Below are the code and all the weights of a small trained network. Each question names an input and a class and asks about switching units off, where a switched-off unit gives its printed mean instead of its output.

import numpy as np


def w(rows, s, z=0):
    codes = np.array(rows[::2]) - 128.0
    scale = np.full(codes.shape[1], s)
    scale[-1] = z or s
    return codes * scale


def norm(h):
    return h / np.sqrt((h * h).mean(-1, keepdims=True) + 1e-5)


def f(y):
    return y / 2 * (1 + np.tanh(0.7978845608 * (y + 0.044715 * y**3)))


def log_softmax(a):
    a = a - a.max(-1, keepdims=True)
    return a - np.log(np.exp(a).sum(-1, keepdims=True))


def net(x, mask):
    res = np.array(x, float).reshape(1, 7) / 4 @ E
    u = 0
    for l in range(3):
        y = f(norm(res) @ A[l][:, :-1].T + A[l][:, -1])
        res = res + np.where(mask[u : u + 7], y, B[l][:, -1]) @ B[l][:, :-1]
        u += 7
    return log_softmax(norm(res)[-1] @ U[:, :-1].T + U[:, -1])


A, B = {}, {}
E = w([
[121,254,223,162,167,112,136,185,139],'x0',
[135,94,104,127,143,144,168,17,100],'x1',
[63,139,140,173,210,62,147,149,83],'x2',
[143,121,229,79,86,103,98,139,39],'x3',
[101,112,132,180,31,117,121,75,112],'x4',
[139,136,77,54,90,155,142,79,207],'x5',
[160,134,136,126,123,133,28,91,49],'x6',
],0.0047)
A[0] = w([
[132,105,6,151,167,156,143,132,165,36],'0.n0',
[196,107,115,94,117,167,46,142,77,156],'0.n1',
[212,127,60,94,89,202,120,64,169,55],'0.n2',
[161,156,181,114,161,132,113,168,103,64],'0.n3',
[132,52,42,3,93,147,184,65,191,4],'0.n4',
[119,107,72,60,118,103,170,34,163,63],'0.n5',
[140,92,190,119,100,111,112,153,59,135],'0.n6',
],0.0057,0.0022)
B[0] = w([
[102,129,99,155,164,50,53,20,71,185],'0.n0',
[98,76,96,84,167,103,187,60,217,190],'0.n1',
[29,97,140,65,42,149,47,63,196,211],'0.n2',
[108,169,133,41,162,140,95,106,136,146],'0.n3',
[68,97,103,93,2,170,35,67,190,254],'0.n4',
[43,140,124,120,103,210,126,116,232,194],'0.n5',
[99,106,136,48,138,147,118,36,163,175],'0.n6',
],0.005)
A[1] = w([
[88,85,173,153,117,79,124,212,51,83],'1.n0',
[245,106,130,75,55,156,106,105,79,39],'1.n1',
[103,66,102,166,127,132,136,39,51,108],'1.n2',
[211,26,74,76,109,155,112,154,141,46],'1.n3',
[69,103,28,164,178,112,253,131,188,2],'1.n4',
[142,131,102,94,89,129,133,147,164,19],'1.n5',
[128,121,132,133,137,133,125,123,132,107],'1.n6',
],0.0057,0.0031)
B[1] = w([
[196,85,127,23,99,208,126,3,166,177],'1.n0',
[30,67,108,104,130,54,63,59,100,148],'1.n1',
[171,149,112,132,78,123,152,210,243,251],'1.n2',
[80,73,122,154,14,130,14,52,95,167],'1.n3',
[154,18,27,180,149,44,60,73,189,172],'1.n4',
[50,151,173,152,105,125,47,138,78,117],'1.n5',
[109,130,138,134,128,114,128,124,139,120],'1.n6',
],0.0044,0.0027)
A[2] = w([
[120,135,113,208,78,109,109,93,88,55],'2.n0',
[138,68,42,118,160,152,115,153,112,222],'2.n1',
[152,117,68,175,135,108,119,159,148,35],'2.n2',
[135,179,157,171,132,119,142,162,79,54],'2.n3',
[135,178,133,74,110,143,117,254,200,8],'2.n4',
[136,97,151,126,26,104,98,117,70,53],'2.n5',
[139,43,146,87,101,117,156,149,119,122],'2.n6',
],0.0078,0.0018)
B[2] = w([
[139,193,167,119,146,199,206,253,254,171],'2.n0',
[145,1,89,185,121,70,150,122,250,228],'2.n1',
[200,91,185,109,203,75,136,142,58,158],'2.n2',
[118,103,106,33,52,228,66,73,124,170],'2.n3',
[148,167,64,225,37,229,219,206,235,198],'2.n4',
[43,38,48,204,89,121,124,54,222,253],'2.n5',
[46,208,189,109,63,249,36,31,98,201],'2.n6',
],0.0046,0.0029)
U = w([
[136,207,139,141,114,174,171,206,151,139],'0',
[158,79,78,188,201,49,155,160,142,118],'1',
[119,169,190,84,172,129,97,98,9,133],'2',
[148,124,64,129,81,92,134,157,22,2],'3',
[86,67,95,108,49,137,81,46,162,164],'4',
],0.013,0.0087)

Each question gives the input, the list of numbers given to net, and the class t.
The units are the neurons (one row each of A and B). Each row of codes is followed by its name. A weight is (code - 128) times the scale printed after its matrix; where a second scale follows, it is the last column's (A, B and U).
mask holds one flag per neuron, layer by layer. A switched-off neuron (its flag False) gives its mean, the last column of its row in B, instead of its output. The means were averaged over made-up inputs and are rounded, as every weight is.
A unit's drop is (log p(t) with every unit on - log p(t) with that unit switched off) / (log p(t) with every unit on - log p(t) with every unit switched off).
The circuit of an input: a set's keep is (log p(t) with only the set's units on - log p(t) with every unit switched off) / (log p(t) with every unit on - log p(t) with every unit switched off). Starting from the 12 units with the biggest drops (on a tie, the unit counted first), units are removed one at a time, each time the one whose removal leaves the highest keep (on an exact tie, the one counted first), for as long as the keep stays at least 0.8.
circuit, biggest first: the units of the circuit, biggest drop first
unit that matters most: the unit with the biggest drop
top k neurons: the k neurons with the biggest drops, biggest first
top k neurons in layer l: the k neurons of layer l with the biggest drops, biggest first
drop when u is switched off: that unit's drop, to one decimal
input [-3,-8,-3,6,-4,-6,-5], class 0: circuit, biggest first	2.n4
input [1,-1,-3,8,-1,0,6], class 2: circuit, biggest first	0.n4; 0.n2
input [5,-4,2,1,2,-2,2], class 0: top 4 neurons	0.n0; 2.n4; 1.n1; 0.n3
input [6,2,8,3,1,8,-5], class 0: top 2 neurons in layer 2	2.n1; 2.n5
input [6,0,-4,6,3,2,-3], class 0: top 2 neurons in layer 0	0.n4; 0.n0
input [8,6,4,4,8,-5,-8], class 2: top 2 neurons	0.n4; 2.n4
input [7,-1,8,4,1,-4,-6], class 2: top 2 neurons in layer 1	1.n2; 1.n0
input [2,-1,8,-2,2,-5,-3], class 1: top 2 neurons	1.n4; 2.n6
input [4,-5,6,-3,6,-8,3], class 2: top 2 neurons in layer 1	1.n0; 1.n2
input [3,-5,-1,-6,-7,-3,-4], class 1: top 2 neurons	1.n4; 0.n4
input [6,7,2,-6,5,-8,-1], class 0: top 2 neurons	0.n1; 2.n0
input [2,4,3,4,-6,6,1], class 0: top 2 neurons	0.n0; 2.n4
input [4,-5,-4,1,6,-7,-5], class 0: top 3 neurons in layer 0	0.n0; 0.n4; 0.n2
input [-4,2,1,-2,-7,-2,1], class 1: unit that matters most	0.n0
input [5,-6,7,3,7,4,6], class 2: top 2 neurons in layer 2	2.n1; 2.n4
input [1,-6,1,8,-4,1,4], class 2: drop when 1.n2 is switched off	0.1
input [7,5,1,7,0,2,0], class 2: drop when 0.n6 is switched off	0.0
input [0,-1,3,-3,-1,3,4], class 1: drop when 0.n4 is switched off	0.1
input [2,4,-1,3,-5,-8,-6], class 2: drop when 1.n2 is switched off	0.3
input [6,6,-8,3,-5,2,-8], class 0: top neuron	2.n4
